Below is a small trained network, with its code and all its weights. Each question gives an input and a target symbol and asks what happens when units are switched off, that is, made to give their printed mean instead of their output.

import numpy as np


def w(rows, s, z=0):
    codes = np.array(rows[::2]) - 128.0
    scale = np.full(codes.shape[1], s)
    scale[-1] = z or s
    return codes * scale


def f(y):
    return np.maximum(y, 0)


def softmax(a):
    e = np.exp(a - a.max(-1, keepdims=True))
    return e / e.sum(-1, keepdims=True)


def log_softmax(a):
    a = a - a.max(-1, keepdims=True)
    return a - np.log(np.exp(a).sum(-1, keepdims=True))


def net(x, mask):
    ids = ['αβγδεζηθμξπστφψω'.index(c) for c in x.split()]
    T = len(ids)
    res = E[ids] + P[:T]
    r = res
    for j in range(2):
        rows = slice(2 * j, 2 * j + 2)
        q, k, v = (r @ M[0][rows].T for M in (Q, K, V))
        z = softmax(np.where(np.tri(T) > 0, q @ k.T / 2**0.5, -1e9)) @ v
        o = O[0][rows]
        res = res + np.where(mask[j], z, o[:, -1]) @ o[:, :-1]
    y = f(res @ A[0][:, :-1].T + A[0][:, -1])
    res = res + np.where(mask[2:6], y, B[0][:, -1]) @ B[0][:, :-1]
    return log_softmax(res[-1] @ U[:, :-1].T + U[:, -1])


Q, K, V, O, A, B = {}, {}, {}, {}, {}, {}
E = w([
[151,158,113,119],'α',
[210,227,75,152],'β',
[59,183,123,133],'γ',
[115,171,134,128],'δ',
[125,179,122,131],'ε',
[109,167,143,132],'ζ',
[82,156,172,127],'η',
[108,216,147,107],'θ',
[145,168,86,147],'μ',
[205,159,205,95],'ξ',
[197,208,130,84],'π',
[213,136,92,174],'σ',
[215,153,144,138],'τ',
[130,74,184,194],'φ',
[215,90,189,192],'ψ',
[120,114,76,254],'ω',
],0.015)
P = w([
[134,106,105,123],'0',
[124,121,132,154],'1',
[133,131,151,180],'2',
[122,150,168,211],'3',
[89,171,184,227],'4',
[95,153,179,254],'5',
],0.0076)
Q[0] = w([
[166,7,54,58],'h1',
[75,77,93,73],'h1',
[120,73,116,63],'h2',
[95,117,104,78],'h2',
],0.014)
K[0] = w([
[10,2,107,18],'h1',
[115,78,149,16],'h1',
[107,99,11,25],'h2',
[134,127,105,24],'h2',
],0.0099)
V[0] = w([
[137,62,128,189],'h1',
[51,147,24,160],'h1',
[205,88,70,151],'h2',
[177,254,113,106],'h2',
],0.022)
O[0] = w([
[37,114,183,157,253],'h1',
[37,148,64,78,161],'h1',
[67,199,172,210,250],'h2',
[92,75,62,250,80],'h2',
],0.014,0.0043)
A[0] = w([
[120,108,216,179,103],'n1',
[198,32,90,181,2],'n2',
[130,156,2,124,15],'n3',
[98,224,136,152,153],'n4',
],0.0084,0.0043)
B[0] = w([
[107,104,78,103,243],'n1',
[245,164,113,87,179],'n2',
[81,234,116,78,184],'n3',
[147,73,137,138,249],'n4',
],0.012,0.014)
U = w([
[133,151,101,169,164],'α',
[127,250,160,200,2],'β',
[96,145,76,94,43],'γ',
[130,142,89,124,83],'δ',
[126,181,110,143,169],'ε',
[132,109,73,120,140],'ζ',
[135,2,33,71,224],'η',
[153,153,88,119,154],'θ',
[97,177,101,149,102],'μ',
[195,88,114,165,100],'ξ',
[192,172,124,165,56],'π',
[117,62,77,228,77],'σ',
[176,69,91,210,130],'τ',
[154,226,238,103,164],'φ',
[152,60,204,208,93],'ψ',
[51,141,145,144,148],'ω',
],0.0075,0.0085)

Each question gives the input, a string of symbols that net reads in full, and the target symbol t.
The units are the heads (2 rows each of Q, K, V and O) and the neurons (one row each of A and B). Each row of codes is followed by its name. A weight is (code - 128) times the scale printed after its matrix; where a second scale follows, it is the last column's (O, A, B and U).
mask holds one flag per unit, heads first, then neurons. A switched-off unit (its flag False) gives its mean, the last column of its rows in O or B, instead of its output. The means were averaged over made-up inputs and are rounded, as every weight is.
A unit's drop is (log p(t) with every unit on - log p(t) with that unit switched off) / (log p(t) with every unit on - log p(t) with every unit switched off).
The circuit of an input: a set's keep is (log p(t) with only the set's units on - log p(t) with every unit switched off) / (log p(t) with every unit on - log p(t) with every unit switched off). Starting from all 6 units, units are removed one at a time, each time the one whose removal leaves the highest keep (on an exact tie, the one counted first), for as long as the keep stays at least 0.8.
circuit, biggest first: the units of the circuit, biggest drop first
most important unit: the unit with the biggest drop
top k neurons: the k neurons with the biggest drops, biggest first
heads that matter: for each layer, one digit per head in row order, 1 if its drop is at least 0.15 and else 0, layers parted by /
drop when u is switched off: that unit's drop, to one decimal
input η η φ τ, target φ: circuit, biggest first	(h2)
input φ δ δ, target φ: circuit, biggest first	(h2, n1)
input ε δ η π, target π: circuit, biggest first	(h1, n2, h2, n4)
input σ δ ε, target σ: heads that matter	01
input ψ ω ε η, target ω: heads that matter	10
input ψ ε γ, target ψ: heads that matter	10
input η α σ, target σ: heads that matter	01
input ξ ε ζ θ, target θ: circuit, biggest first	(h2, h1, n3, n2)
input ξ ζ θ τ θ, target τ: circuit, biggest first	(h2, h1)
input θ θ ζ, target θ: top 3 neurons	(n3, n2, n4)
input γ ζ γ δ σ ζ, target σ: circuit, biggest first	(h2, h1)
input θ π ε, target π: top 2 neurons	(n2, n3)
input ψ α φ, target ψ: top 2 neurons	(n3, n1)
input ε ζ σ φ ω γ, target ω: most important unit	h1
input φ ψ η, target ψ: top 3 neurons	(n3, n1, n2)
input η α τ, target τ: top 2 neurons	(n3, n1)
input ω α δ, target ω: top 2 neurons	(n2, n1)
input φ γ α, target φ: top 2 neurons	(n1, n4)
input η φ δ, target φ: top 2 neurons	(n1, n4)
input π α γ α ε σ, target σ: most important unit	h2
input ε η φ ε, target φ: drop when h1 is switched off	0.0
input ε α σ φ ε, target φ: drop when h2 is switched off	1.8
input δ μ θ μ ω σ, target ω: drop when n2 is switched off	0.1
